Small tables with named rows and columns. After each table, cells are looked up by row and column.

bod =
         gipa  tugir
kavogeg    97     97
nub        93     94
vesaku    178     27
vad        97     94
ligeb     204    127
sibige    156    167
sepozu     86     94
lal       245    185

What is the gipa of sibige in bod? 156
What is the tugir of ligeb in bod? 127
What is the gipa of vesaku in bod? 178
What is the tugir of kavogeg in bod? 97
What is the gipa of ligeb in bod? 204
What is the tugir of sepozu in bod? 94
What is the gipa of vad in bod? 97
What is the gipa of nub in bod? 93
What is the gipa of sepozu in bod? 86
What is the tugir of nub in bod? 94
What is the tugir of vad in bod? 94
Row with the largest tugir: lal

dek =
|  | musudas | sezire | derimug | duzofi | laf | lugaze | fasesa | mov | gudem |
|---|---|---|---|---|---|---|---|---|---|
| vib | 20 | 101 | 68 | 62 | 27 | 68 | 40 | 68 | 24 |
| mugul | 33 | 190 | 35 | 84 | 34 | 59 | 38 | 111 | 64 |
| tiv | 13 | 153 | 67 | 73 | 24 | 74 | 33 | 85 | 26 |
| kog | 53 | 138 | 29 | 80 | 41 | 51 | 49 | 99 | 75 |
| zodom | 42 | 209 | 39 | 124 | 11 | 76 | 50 | 149 | 68 |
| tiva | 23 | 102 | 41 | 3 | 81 | 29 | 19 | 16 | 46 |

What is the lugaze of tiv in dek?
74
What is the gudem of kog in dek?
75
What is the musudas of mugul in dek?
33
What is the derimug of vib in dek?
68
What is the laf of tiva in dek?
81
What is the sezire of zodom in dek?
209
What is the fasesa of mugul in dek?
38
What is the fasesa of kog in dek?
49
What is the musudas of tiv in dek?
13

bom:
cols = faluvot, ganu, budi
tuv: [0.436, 0.659, 0.453]
ludasa: [0.247, 0.390, 0.395]
gusi: [0.540, 0.377, 0.415]
bama: [0.460, 0.144, 0.191]
ravuzu: [0.424, 0.227, 0.740]
dipi: [0.546, 0.216, 0.819]
zukeze: [0.461, 0.569, 0.146]
vutalon: [0.340, 0.193, 0.569]
tuzege: [0.670, 0.410, 0.671]
detom: [0.592, 0.320, 0.669]
baforud: [0.629, 0.334, 0.695]
ropofog: [0.675, 0.520, 0.511]

budi of ropofog is 0.511
ganu of ludasa is 0.390
ganu of dipi is 0.216
ganu of ravuzu is 0.227
faluvot of detom is 0.592
ganu of gusi is 0.377
budi of ludasa is 0.395

zuragi
|  | funela | sekar |
|---|---|---|
| kag | 45 | 205 |
| vop | 135 | 86 |
| rofan | 140 | 146 |
| nimuz | 165 | 152 |
| kef | 156 | 209 |
| vomiz | 226 | 177 |
| dapo | 175 | 132 |
| gofad | 149 | 145 |

kag, funela => 45
nimuz, sekar => 152
vop, sekar => 86
kef, funela => 156
vop, funela => 135
dapo, funela => 175
gofad, sekar => 145
rofan, sekar => 146

dafe:
	vizuta	zuvag	sut	tir	ruv	biz	voferap	ket	nop
taf	-0.4	0.1	0.0	0.3	0.1	-0.2	-0.2	0.1	0.7
fiko	-0.1	0.1	0.0	0.1	0.0	-0.2	0.0	0.1	0.0
goga	-0.6	0.1	0.0	0.3	0.1	-0.2	-0.3	0.1	1.0
nev	-0.1	0.1	0.0	0.1	0.1	-0.1	0.0	0.1	0.0
gibo	0.2	-0.3	-0.1	0.3	-0.6	-0.3	0.0	-0.3	-0.2
gotul	-0.2	0.2	0.0	0.4	0.2	-0.2	0.0	0.2	0.0

gotul, voferap -> 0.0
taf, voferap -> -0.2
goga, ket -> 0.1
fiko, ket -> 0.1
fiko, sut -> 0.0
nev, voferap -> 0.0
goga, tir -> 0.3
taf, sut -> 0.0
nev, tir -> 0.1
goga, nop -> 1.0
nev, ket -> 0.1
fiko, biz -> -0.2
gibo, nop -> -0.2
nev, vizuta -> -0.1
Which row has the largest vizuta? gibo

zizado:
,num,vabisu,zata,guf,morubu,pamaku,logi,suzonem,niv,buk
ketokik,0.55,0.92,0.23,0.13,0.33,0.70,-0.26,0.19,0.02,0.36
duf,0.05,0.32,-0.09,0.20,-0.38,-0.35,0.34,0.48,0.08,0.07
sor,0.52,-0.24,0.40,-0.37,0.80,-0.38,0.06,-0.34,-0.24,-0.02
pak,0.25,0.30,-0.20,0.29,0.87,0.33,-0.24,0.23,-0.35,0.30
zuroniz,0.56,-0.49,-0.83,0.16,0.04,0.33,0.34,0.20,-0.04,0.60
ror,0.23,0.08,-0.18,-0.09,0.06,0.21,-0.12,-0.07,-0.31,0.09
tuva,0.15,0.04,0.23,0.47,0.72,0.28,0.52,0.26,0.65,0.24

morubu of tuva is 0.72
vabisu of tuva is 0.04
num of sor is 0.52
buk of sor is -0.02
guf of pak is 0.29
buk of tuva is 0.24
buk of pak is 0.30
vabisu of pak is 0.30
niv of duf is 0.08
num of zuroniz is 0.56
pamaku of pak is 0.33
morubu of pak is 0.87
zata of zuroniz is -0.83
vabisu of sor is -0.24
morubu of sor is 0.80
pamaku of sor is -0.38
morubu of ror is 0.06
num of duf is 0.05
vabisu of duf is 0.32

remur:
          zof   fub  nelimi   laz   vug   det  fabif
sas       586  -354     473  -258  -373  -252    295
vur       -65  -290    -969  -585   731    51     98
big       247   231     672   448  -370    80    -82
dur       356   -52    -627  -104   644   181    -68
pel      -294  -198    -186  -336  -111  -142    102
gezifib  -102  -445    -209  -549   105  -406    222
rir       -93  -442    -438  -660   342  -250    155
vezakul    -6   423     229   683   -83   350   -267
buf       -36  -434    -387  -679   224  -269    176

rir, fub -> -442
dur, vug -> 644
big, fabif -> -82
sas, vug -> -373
vezakul, laz -> 683
vur, fabif -> 98
pel, vug -> -111
dur, zof -> 356
vezakul, det -> 350
Which row has the largest det? vezakul

fekipa:
columns: geb, bab, non, nom
zimelif: [190, 75, 83, 169]
gamik: [181, 198, 144, 177]
lokeva: [232, 111, 41, 100]
lodem: [185, 211, 230, 224]
rukunul: [126, 176, 149, 80]

zimelif, non -> 83
lodem, nom -> 224
lodem, bab -> 211
gamik, non -> 144
lokeva, non -> 41
lodem, non -> 230
gamik, nom -> 177
lokeva, bab -> 111
rukunul, non -> 149
lokeva, nom -> 100
rukunul, nom -> 80
zimelif, geb -> 190
zimelif, nom -> 169
gamik, bab -> 198
gamik, geb -> 181
rukunul, bab -> 176
rukunul, geb -> 126
lodem, geb -> 185
zimelif, bab -> 75
lokeva, geb -> 232

ros:
,zuf,tur,nulupi,mivevav,sumiko
busuni,199,131,139,218,96
dasepam,93,174,155,74,203
sos,173,188,142,187,80
bubusi,165,51,106,132,82
fur,78,175,86,116,145
para,184,75,185,99,144
degu,77,160,82,117,151
ziv,189,193,219,131,130
fulu,224,97,213,182,150
zin,223,113,210,189,153
faru,130,107,156,109,218

nulupi of degu = 82
nulupi of sos = 142
sumiko of bubusi = 82
zuf of fur = 78
sumiko of dasepam = 203
sumiko of zin = 153
zuf of ziv = 189
mivevav of faru = 109
nulupi of bubusi = 106
tur of fulu = 97
mivevav of bubusi = 132
tur of ziv = 193
sumiko of degu = 151
zuf of zin = 223
mivevav of degu = 117
zuf of busuni = 199

